Here is a tiny trained network, its code and every weight. The questions are about switching its units off for an input and a target symbol, where a switched-off unit gives its printed mean instead of its output.

import numpy as np


def w(rows, s, z=0):
    codes = np.array(rows[::2]) - 128.0
    scale = np.full(codes.shape[1], s)
    scale[-1] = z or s
    return codes * scale


def f(y):
    return y / 2 * (1 + np.tanh(0.7978845608 * (y + 0.044715 * y**3)))


def softmax(a):
    e = np.exp(a - a.max(-1, keepdims=True))
    return e / e.sum(-1, keepdims=True)


def log_softmax(a):
    a = a - a.max(-1, keepdims=True)
    return a - np.log(np.exp(a).sum(-1, keepdims=True))


def net(x, mask):
    ids = ['αβγδεζηθλμξπτψω'.index(c) for c in x.split()]
    T = len(ids)
    res = E[ids] + P[:T]
    q, k, v = (res @ M[0].T for M in (Q, K, V))
    z = softmax(np.where(np.tri(T) > 0, q @ k.T / 2**0.5, -1e9)) @ v
    res = res + np.where(mask[0], z, O[0][:, -1]) @ O[0][:, :-1]
    y = f(res @ A[0][:, :-1].T + A[0][:, -1])
    res = res + np.where(mask[1:9], y, B[0][:, -1]) @ B[0][:, :-1]
    return log_softmax(res[-1] @ U[:, :-1].T + U[:, -1])


Q, K, V, O, A, B = {}, {}, {}, {}, {}, {}
E = w([
[109,130,127],'α',
[158,99,140],'β',
[114,123,131],'γ',
[133,100,160],'δ',
[174,88,145],'ε',
[121,105,150],'ζ',
[90,131,131],'η',
[116,127,118],'θ',
[252,97,107],'λ',
[173,136,97],'μ',
[103,62,220],'ξ',
[81,65,154],'π',
[134,91,78],'τ',
[203,211,148],'ψ',
[103,184,220],'ω',
],0.018)
P = w([
[38,250,15],'0',
[87,178,79],'1',
[183,69,199],'2',
[206,99,141],'3',
[166,193,31],'4',
[183,111,93],'5',
[178,101,119],'6',
[189,93,112],'7',
[171,147,88],'8',
[185,101,109],'9',
[168,132,89],'10',
[121,164,44],'11',
[101,207,47],'12',
],0.0026)
Q[0] = w([
[59,106,173],'head 0',
[2,173,207],'head 0',
],0.0094)
K[0] = w([
[222,206,161],'head 0',
[1,121,89],'head 0',
],0.005)
V[0] = w([
[141,250,254],'head 0',
[39,22,208],'head 0',
],0.0097)
O[0] = w([
[150,206,244,253],'head 0',
[2,128,120,62],'head 0',
],0.01,0.0014)
A[0] = w([
[170,182,161,186],'neuron 0',
[17,104,109,147],'neuron 1',
[91,60,2,116],'neuron 2',
[209,77,163,183],'neuron 3',
[32,117,144,120],'neuron 4',
[51,208,195,125],'neuron 5',
[141,162,174,254],'neuron 6',
[162,130,114,179],'neuron 7',
],0.0095,0.0069)
B[0] = w([
[74,128,118,218],'neuron 0',
[112,88,180,161],'neuron 1',
[151,71,130,153],'neuron 2',
[124,176,124,218],'neuron 3',
[142,116,170,150],'neuron 4',
[246,152,148,180],'neuron 5',
[68,169,96,255],'neuron 6',
[122,126,87,172],'neuron 7',
],0.012,0.0079)
U = w([
[119,109,104,42],'α',
[164,117,101,1],'β',
[114,103,111,45],'γ',
[88,118,145,53],'δ',
[178,108,112,63],'ε',
[73,103,144,121],'ζ',
[139,105,159,89],'η',
[35,85,70,254],'θ',
[245,133,89,62],'λ',
[143,121,41,116],'μ',
[131,99,204,121],'ξ',
[57,54,159,108],'π',
[148,35,79,210],'τ',
[71,191,87,159],'ψ',
[180,164,176,208],'ω',
],0.011,0.0056)

Each question gives the input, a string of symbols that net reads in full, and the target symbol t.
The units are the heads (2 rows each of Q, K, V and O) and the neurons (one row each of A and B). Each row of codes is followed by its name. A weight is (code - 128) times the scale printed after its matrix; where a second scale follows, it is the last column's (O, A, B and U).
mask holds one flag per unit, heads first, then neurons. A switched-off unit (its flag False) gives its mean, the last column of its rows in O or B, instead of its output. The means were averaged over made-up inputs and are rounded, as every weight is.
A unit's drop is (log p(t) with every unit on - log p(t) with that unit switched off) / (log p(t) with every unit on - log p(t) with every unit switched off).
The circuit of an input: a set's keep is (log p(t) with only the set's units on - log p(t) with every unit switched off) / (log p(t) with every unit on - log p(t) with every unit switched off). Starting from all 9 units, units are removed one at a time, each time the one whose removal leaves the highest keep (on an exact tie, the one counted first), for as long as the keep stays at least 0.8.
units of the circuit, in order: the units of the circuit, biggest drop first
most important unit: the unit with the biggest drop
top k neurons: the k neurons with the biggest drops, biggest first
drop when u is switched off: that unit's drop, to one decimal
input ε ψ ψ π δ τ ψ β, target ψ: top 2 neurons	[neuron 3; neuron 5]
input ζ θ α θ ω ξ, target ω: units of the circuit, in order	[neuron 5; head 0]
input λ ψ ξ δ π τ, target τ: units of the circuit, in order	[neuron 2; neuron 6; head 0]
input θ μ ψ ε, target ψ: most important unit	neuron 3
input μ τ π, target τ: units of the circuit, in order	[head 0; neuron 2]
input ξ δ δ, target ξ: top 3 neurons	[neuron 5; neuron 1; neuron 4]
input ψ η ω θ θ μ ω τ δ ω ξ, target ω: units of the circuit, in order	[head 0; neuron 5]
input η ζ ξ ζ θ η τ, target τ: units of the circuit, in order	[neuron 2; head 0; neuron 6]
input ζ α ε ψ ψ ζ, target ψ: top 2 neurons	[neuron 6; neuron 3]
input ω ε γ ω γ α, target ω: top 2 neurons	[neuron 5; neuron 7]
input η π ζ, target π: units of the circuit, in order	[head 0; neuron 1; neuron 4]
input θ δ ζ ψ, target ψ: top 2 neurons	[neuron 6; neuron 0]
input τ θ θ, target τ: top 3 neurons	[neuron 2; neuron 6; neuron 0]
input θ δ δ ξ θ δ ξ β ε θ ζ δ ω, target ω: top neuron	[neuron 5]
input α ψ α ω δ ψ ψ θ ψ δ, target ψ: top 3 neurons	[neuron 6; neuron 0; neuron 3]
input γ ζ μ ψ ζ δ, target ψ: drop when neuron 3 is switched off	0.3
input δ π α ξ θ π, target π: drop when head 0 is switched off	0.7
input ω β ζ ζ γ ψ δ η ψ ζ ω η, target ω: drop when neuron 5 is switched off	0.7
input π ω ω ζ, target ω: drop when neuron 2 is switched off	0.0
input π ε γ, target π: top neuron	[neuron 1]
